Below is a small trained network, with its code and all its weights. Each question gives an input and a class and asks what happens when units are switched off, that is, made to give their printed mean instead of their output.

import numpy as np


def w(rows, s, z=0):
    codes = np.array(rows[::2]) - 128.0
    scale = np.full(codes.shape[1], s)
    scale[-1] = z or s
    return codes * scale


def f(y):
    return y / 2 * (1 + np.tanh(0.7978845608 * (y + 0.044715 * y**3)))


def log_softmax(a):
    a = a - a.max(-1, keepdims=True)
    return a - np.log(np.exp(a).sum(-1, keepdims=True))


def net(x, mask):
    res = np.array(x, float).reshape(1, 5) / 4 @ E
    y = f(res @ A[0][:, :-1].T + A[0][:, -1])
    res = res + np.where(mask, y, B[0][:, -1]) @ B[0][:, :-1]
    return log_softmax(res[-1] @ U[:, :-1].T + U[:, -1])


A, B = {}, {}
E = w([
[171,195,208,22,142,182,217],'x0',
[136,204,31,58,1,49,137],'x1',
[191,33,96,112,167,121,233],'x2',
[197,181,187,215,39,117,237],'x3',
[122,154,129,121,154,99,128],'x4',
],0.006)
A[0] = w([
[166,82,163,106,119,132,88,68],'neuron 1',
[119,165,185,47,134,165,111,192],'neuron 2',
[88,123,113,200,147,46,138,123],'neuron 3',
[173,64,87,115,138,125,169,87],'neuron 4',
[69,125,100,169,64,120,53,219],'neuron 5',
[163,158,58,78,65,63,113,39],'neuron 6',
[123,182,178,151,135,133,72,237],'neuron 7',
[73,122,179,168,137,128,182,68],'neuron 8',
[166,197,193,12,122,79,171,118],'neuron 9',
[90,63,50,199,128,73,95,34],'neuron 10',
[190,48,67,125,187,80,186,124],'neuron 11',
[122,124,138,177,100,92,174,30],'neuron 12',
[88,113,167,169,184,157,151,19],'neuron 13',
[120,125,100,202,113,63,122,35],'neuron 14',
[43,101,56,10,128,147,75,184],'neuron 15',
[174,135,108,87,108,172,147,232],'neuron 16',
[109,81,158,177,161,193,102,114],'neuron 17',
[98,184,165,92,126,216,147,65],'neuron 18',
[187,192,174,196,25,110,173,187],'neuron 19',
[97,126,170,127,151,132,123,1],'neuron 20',
[137,139,76,102,171,155,111,35],'neuron 21',
],0.011,0.0062)
B[0] = w([
[187,80,174,73,57,145,172,122],'neuron 1',
[155,108,172,203,149,123,171,191],'neuron 2',
[148,73,208,105,65,194,149,166],'neuron 3',
[82,107,158,180,106,84,123,160],'neuron 4',
[119,114,177,213,183,100,162,226],'neuron 5',
[120,208,57,153,168,254,79,182],'neuron 6',
[79,110,118,184,182,79,79,196],'neuron 7',
[166,174,84,73,138,146,65,136],'neuron 8',
[137,78,201,210,110,170,192,202],'neuron 9',
[174,126,210,137,59,217,215,187],'neuron 10',
[67,177,166,223,184,63,52,199],'neuron 11',
[207,105,199,52,99,150,54,136],'neuron 12',
[150,206,88,59,110,209,96,143],'neuron 13',
[127,103,210,142,32,212,195,149],'neuron 14',
[227,95,168,93,164,97,98,245],'neuron 15',
[103,158,134,185,165,131,126,188],'neuron 16',
[189,144,104,155,127,159,113,176],'neuron 17',
[76,73,149,164,96,148,206,152],'neuron 18',
[203,81,133,78,178,100,53,231],'neuron 19',
[88,184,80,106,147,163,90,122],'neuron 20',
[224,68,224,44,56,183,192,130],'neuron 21',
],0.0093,0.011)
U = w([
[136,110,130,147,111,92,163,255],'0',
[103,97,197,136,64,157,236,10],'1',
[185,75,155,50,122,76,129,123],'2',
[136,224,33,161,128,228,137,126],'3',
[57,158,167,177,101,42,130,102],'4',
[22,141,127,62,138,25,134,69],'5',
[16,213,44,13,7,1,98,1],'6',
],0.01,0.008)

Each question gives the input, the list of numbers given to net, and the class t.
The units are the neurons (one row each of A and B). Each row of codes is followed by its name. A weight is (code - 128) times the scale printed after its matrix; where a second scale follows, it is the last column's (A, B and U).
mask holds one flag per neuron, in row order. A switched-off neuron (its flag False) gives its mean, the last column of its row in B, instead of its output. The means were averaged over made-up inputs and are rounded, as every weight is.
A unit's drop is (log p(t) with every unit on - log p(t) with that unit switched off) / (log p(t) with every unit on - log p(t) with every unit switched off).
The circuit of an input: a set's keep is (log p(t) with only the set's units on - log p(t) with every unit switched off) / (log p(t) with every unit on - log p(t) with every unit switched off). Starting from the 12 units with the biggest drops (on a tie, the unit counted first), units are removed one at a time, each time the one whose removal leaves the highest keep (on an exact tie, the one counted first), for as long as the keep stays at least 0.8.
units of the circuit, in order: the units of the circuit, biggest drop first
top k neurons: the k neurons with the biggest drops, biggest first
drop of u: that unit's drop, to one decimal
input [-8,-6,8,-8,5], class 1: top 3 neurons => neuron 10; neuron 19; neuron 3
input [-3,6,8,-7,1], class 4: units of the circuit, in order => neuron 11
input [-3,-4,7,8,0], class 2: units of the circuit, in order => neuron 19; neuron 12
input [6,-7,4,4,6], class 3: units of the circuit, in order => neuron 13; neuron 8
input [-4,-5,1,-5,3], class 2: units of the circuit, in order => neuron 15; neuron 16
input [-8,3,-8,-1,1], class 1: top 2 neurons => neuron 10; neuron 14
input [8,3,-7,-3,-4], class 1: top 3 neurons => neuron 9; neuron 18; neuron 11
input [8,-7,-3,-7,3], class 1: top 3 neurons => neuron 18; neuron 19; neuron 2
input [-3,-6,8,8,4], class 2: top 2 neurons => neuron 19; neuron 12
input [3,-6,-3,5,-5], class 3: units of the circuit, in order => neuron 15; neuron 13; neuron 8
input [-6,0,-3,-5,-4], class 1: top 2 neurons => neuron 10; neuron 19
input [-3,-8,-4,-6,4], class 3: top 4 neurons => neuron 13; neuron 17; neuron 19; neuron 20
input [3,-8,-7,-4,0], class 3: top 2 neurons => neuron 13; neuron 17
input [6,8,-1,5,0], class 3: units of the circuit, in order => neuron 6
input [-6,1,4,7,1], class 2: top 3 neurons => neuron 19; neuron 12; neuron 9
input [-4,1,8,7,1], class 4: top 2 neurons => neuron 11; neuron 15
input [-6,0,-3,-3,3], class 1: top 2 neurons => neuron 10; neuron 19
input [6,-1,-4,7,-1], class 2: top 2 neurons => neuron 19; neuron 5
input [-1,-5,-5,3,-2], class 3: drop of neuron 11 => 0.4
input [4,-7,0,5,-4], class 3: drop of neuron 17 => 0.1
input [-1,8,6,-5,-3], class 3: drop of neuron 6 => 1.4
input [8,-6,-5,-3,-5], class 1: units of the circuit, in order => neuron 18
